Below are the code and all the weights of a small trained network. Each question names an input and a class and asks about switching units off, where a switched-off unit gives its printed mean instead of its output.

import numpy as np


def w(rows, s, z=0):
    codes = np.array(rows[::2]) - 128.0
    scale = np.full(codes.shape[1], s)
    scale[-1] = z or s
    return codes * scale


def norm(h):
    return h / np.sqrt((h * h).mean(-1, keepdims=True) + 1e-5)


def f(y):
    return y / 2 * (1 + np.tanh(0.7978845608 * (y + 0.044715 * y**3)))


def log_softmax(a):
    a = a - a.max(-1, keepdims=True)
    return a - np.log(np.exp(a).sum(-1, keepdims=True))


def net(x, mask):
    res = np.array(x, float).reshape(1, 7) / 4 @ E
    u = 0
    for l in range(2):
        y = f(norm(res) @ A[l][:, :-1].T + A[l][:, -1])
        res = res + np.where(mask[u : u + 8], y, B[l][:, -1]) @ B[l][:, :-1]
        u += 8
    return log_softmax(norm(res)[-1] @ U[:, :-1].T + U[:, -1])


A, B = {}, {}
E = w([
[219,56,182,57],'x0',
[125,55,147,204],'x1',
[165,81,249,149],'x2',
[208,124,40,166],'x3',
[168,90,126,183],'x4',
[195,173,141,178],'x5',
[65,2,89,71],'x6',
],0.0047)
A[0] = w([
[112,156,78,49,102],'0.n0',
[156,104,119,6,59],'0.n1',
[172,180,132,130,235],'0.n2',
[138,194,150,63,59],'0.n3',
[141,63,143,145,127],'0.n4',
[129,77,129,89,104],'0.n5',
[149,107,188,86,2],'0.n6',
[155,74,134,151,62],'0.n7',
],0.013,0.0027)
B[0] = w([
[139,69,193,158,252],'0.n0',
[254,76,186,148,253],'0.n1',
[73,67,112,181,248],'0.n2',
[30,150,129,37,204],'0.n3',
[39,122,189,194,203],'0.n4',
[96,127,132,127,185],'0.n5',
[231,109,115,223,186],'0.n6',
[125,150,88,107,170],'0.n7',
],0.0075,0.0034)
A[1] = w([
[135,114,50,40,11],'1.n0',
[54,161,57,74,251],'1.n1',
[120,112,48,192,10],'1.n2',
[89,139,132,62,225],'1.n3',
[127,195,223,192,156],'1.n4',
[33,166,190,57,252],'1.n5',
[195,170,80,105,197],'1.n6',
[134,254,148,50,189],'1.n7',
],0.0099,0.0012)
B[1] = w([
[253,112,235,188,132],'1.n0',
[178,122,131,61,212],'1.n1',
[149,220,97,185,203],'1.n2',
[49,103,143,55,164],'1.n3',
[210,83,187,77,246],'1.n4',
[61,176,99,104,252],'1.n5',
[62,127,196,75,125],'1.n6',
[36,135,170,48,156],'1.n7',
],0.0072,0.0041)
U = w([
[23,139,158,19,152],'0',
[171,237,28,232,7],'1',
[240,2,240,148,189],'2',
],0.0085,0.0014)

Each question gives the input, the list of numbers given to net, and the class t.
The units are the neurons (one row each of A and B). Each row of codes is followed by its name. A weight is (code - 128) times the scale printed after its matrix; where a second scale follows, it is the last column's (A, B and U).
mask holds one flag per neuron, layer by layer. A switched-off neuron (its flag False) gives its mean, the last column of its row in B, instead of its output. The means were averaged over made-up inputs and are rounded, as every weight is.
A unit's drop is (log p(t) with every unit on - log p(t) with that unit switched off) / (log p(t) with every unit on - log p(t) with every unit switched off).
The circuit of an input: a set's keep is (log p(t) with only the set's units on - log p(t) with every unit switched off) / (log p(t) with every unit on - log p(t) with every unit switched off). Starting from the 12 units with the biggest drops (on a tie, the unit counted first), units are removed one at a time, each time the one whose removal leaves the highest keep (on an exact tie, the one counted first), for as long as the keep stays at least 0.8.
circuit, biggest first: the units of the circuit, biggest drop first
k most important neurons: the k neurons with the biggest drops, biggest first
top k neurons in layer l: the k neurons of layer l with the biggest drops, biggest first
drop of u: that unit's drop, to one decimal
input [3,-2,-3,-3,2,3,-3], class 0: circuit, biggest first -> [0.n3]
input [-3,-3,2,0,5,-3,-1], class 1: top 4 neurons in layer 0 -> [0.n3, 0.n0, 0.n1, 0.n4]
input [-2,-8,6,5,0,3,-7], class 0: top 2 neurons in layer 0 -> [0.n3, 0.n1]
input [-2,8,-3,-7,7,-4,-2], class 0: top 3 neurons in layer 0 -> [0.n1, 0.n6, 0.n0]
input [-2,5,1,2,2,-5,4], class 0: circuit, biggest first -> [0.n6, 0.n1]
input [-5,-7,-8,-1,0,4,-7], class 0: 2 most important neurons -> [1.n7, 0.n3]
input [-5,1,6,5,8,-8,-4], class 1: circuit, biggest first -> [0.n1, 0.n0]
input [-1,3,-8,1,-3,-1,7], class 2: top 2 neurons in layer 1 -> [1.n0, 1.n5]
input [-1,2,0,2,8,1,7], class 1: top 3 neurons in layer 0 -> [0.n3, 0.n0, 0.n7]
input [-4,1,-5,2,2,-8,1], class 1: top 3 neurons in layer 1 -> [1.n2, 1.n4, 1.n0]
input [7,-2,-6,6,-6,4,-8], class 0: top 3 neurons in layer 1 -> [1.n7, 1.n6, 1.n4]
input [5,5,0,7,3,8,3], class 1: top 2 neurons in layer 1 -> [1.n2, 1.n4]
input [1,-4,4,7,7,-4,-2], class 1: drop of 0.n1 -> 0.1
input [-4,7,2,3,8,2,3], class 1: top neuron in layer 1 -> [1.n2]
input [3,-8,0,1,-6,-7,6], class 2: drop of 0.n1 -> 0.8
input [3,-1,0,8,-1,-1,-4], class 1: drop of 0.n2 -> 0.8
input [-3,-5,-3,5,-3,2,-4], class 0: top 2 neurons in layer 1 -> [1.n7, 1.n1]
